Below is a small trained network, with its code and all its weights. Each question gives an input and a class and asks what happens when units are switched off, that is, made to give their printed mean instead of their output.

import numpy as np


def w(rows, s, z=0):
    codes = np.array(rows[::2]) - 128.0
    scale = np.full(codes.shape[1], s)
    scale[-1] = z or s
    return codes * scale


def f(y):
    return np.maximum(y, 0)


def log_softmax(a):
    a = a - a.max(-1, keepdims=True)
    return a - np.log(np.exp(a).sum(-1, keepdims=True))


def net(x, mask):
    res = np.array(x, float).reshape(1, 6) / 4 @ E
    y = f(res @ A[0][:, :-1].T + A[0][:, -1])
    res = res + np.where(mask, y, B[0][:, -1]) @ B[0][:, :-1]
    return log_softmax(res[-1] @ U[:, :-1].T + U[:, -1])


A, B = {}, {}
E = w([
[128,128,127],'x0',
[129,129,129],'x1',
[127,128,128],'x2',
[126,31,13],'x3',
[251,36,154],'x4',
[65,3,203],'x5',
],0.012)
A[0] = w([
[118,46,193,121],'N0',
[156,43,16,160],'N1',
[79,199,34,104],'N2',
[38,127,128,138],'N3',
[98,3,173,129],'N4',
[173,117,99,19],'N5',
[89,97,35,90],'N6',
[38,179,139,186],'N7',
[113,92,26,187],'N8',
[210,160,208,130],'N9',
[76,199,166,227],'N10',
[106,55,187,118],'N11',
[177,153,50,117],'N12',
[189,168,107,186],'N13',
[218,80,115,156],'N14',
[68,68,183,214],'N15',
[99,123,236,116],'N16',
[195,76,145,2],'N17',
[87,177,209,160],'N18',
[247,124,188,175],'N19',
[169,155,71,104],'N20',
[169,106,101,104],'N21',
[204,155,109,136],'N22',
],0.014,0.0066)
B[0] = w([
[100,243,114,219],'N0',
[194,113,93,234],'N1',
[149,137,47,213],'N2',
[29,48,159,190],'N3',
[145,184,163,250],'N4',
[187,106,137,144],'N5',
[102,76,205,189],'N6',
[54,146,65,221],'N7',
[93,43,99,209],'N8',
[172,103,227,207],'N9',
[177,173,46,225],'N10',
[123,209,115,210],'N11',
[92,64,121,181],'N12',
[255,113,167,184],'N13',
[202,189,128,207],'N14',
[46,151,152,229],'N15',
[49,132,130,208],'N16',
[125,187,52,178],'N17',
[90,234,81,216],'N18',
[142,76,212,225],'N19',
[95,100,127,169],'N20',
[158,134,147,158],'N21',
[182,66,150,175],'N22',
],0.0091,0.018)
U = w([
[169,197,23,237],'0',
[157,86,210,91],'1',
[115,69,1,90],'2',
[176,53,116,49],'3',
[68,148,70,38],'4',
[115,135,217,56],'5',
[23,48,152,254],'6',
],0.012,0.0072)

Each question gives the input, the list of numbers given to net, and the class t.
The units are the neurons (one row each of A and B). Each row of codes is followed by its name. A weight is (code - 128) times the scale printed after its matrix; where a second scale follows, it is the last column's (A, B and U).
mask holds one flag per neuron, in row order. A switched-off neuron (its flag False) gives its mean, the last column of its row in B, instead of its output. The means were averaged over made-up inputs and are rounded, as every weight is.
A unit's drop is (log p(t) with every unit on - log p(t) with that unit switched off) / (log p(t) with every unit on - log p(t) with every unit switched off).
The circuit of an input: a set's keep is (log p(t) with only the set's units on - log p(t) with every unit switched off) / (log p(t) with every unit on - log p(t) with every unit switched off). Starting from the 12 units with the biggest drops (on a tie, the unit counted first), units are removed one at a time, each time the one whose removal leaves the highest keep (on an exact tie, the one counted first), for as long as the keep stays at least 0.8.
units of the circuit, in order: the units of the circuit, biggest drop first
unit that matters most: the unit with the biggest drop
k most important neurons: the k neurons with the biggest drops, biggest first
drop when u is switched off: that unit's drop, to one decimal
input [-8,-3,6,-8,-1,3], class 4: 3 most important neurons => N18, N16, N10
input [2,1,5,7,2,6], class 0: unit that matters most => N1
input [8,5,-1,0,1,4], class 5: units of the circuit, in order => N2, N8
input [-6,-4,-6,-8,0,2], class 4: units of the circuit, in order => N18, N16
input [2,8,3,6,1,-4], class 3: units of the circuit, in order => N7, N18, N0
input [4,-8,6,3,1,6], class 0: 3 most important neurons => N19, N0, N9
input [2,0,-6,-2,1,8], class 5: 2 most important neurons => N4, N7
input [-6,-5,6,-1,1,6], class 5: 4 most important neurons => N7, N4, N10, N2
input [7,-6,4,7,1,6], class 0: 2 most important neurons => N1, N0
input [-8,0,-8,5,0,2], class 6: 2 most important neurons => N10, N6
input [3,-1,-3,-2,0,1], class 4: 2 most important neurons => N14, N1
input [2,-8,-3,8,-3,0], class 2: 3 most important neurons => N1, N2, N19
input [-2,2,-2,7,-4,-1], class 2: 2 most important neurons => N2, N1
input [1,2,-8,8,1,-3], class 3: most important neuron => N6
input [1,5,-4,8,1,-4], class 3: 2 most important neurons => N6, N7
input [8,-3,-6,-5,-3,1], class 4: drop when N2 is switched off => 0.2
input [-5,-4,-6,-7,6,-3], class 1: drop when N17 is switched off => 0.0
input [-7,8,2,5,2,5], class 0: drop when N1 is switched off => 0.1
input [3,-5,5,5,0,-6], class 2: drop when N8 is switched off => 0.1
input [-8,7,8,-1,2,3], class 5: unit that matters most => N10
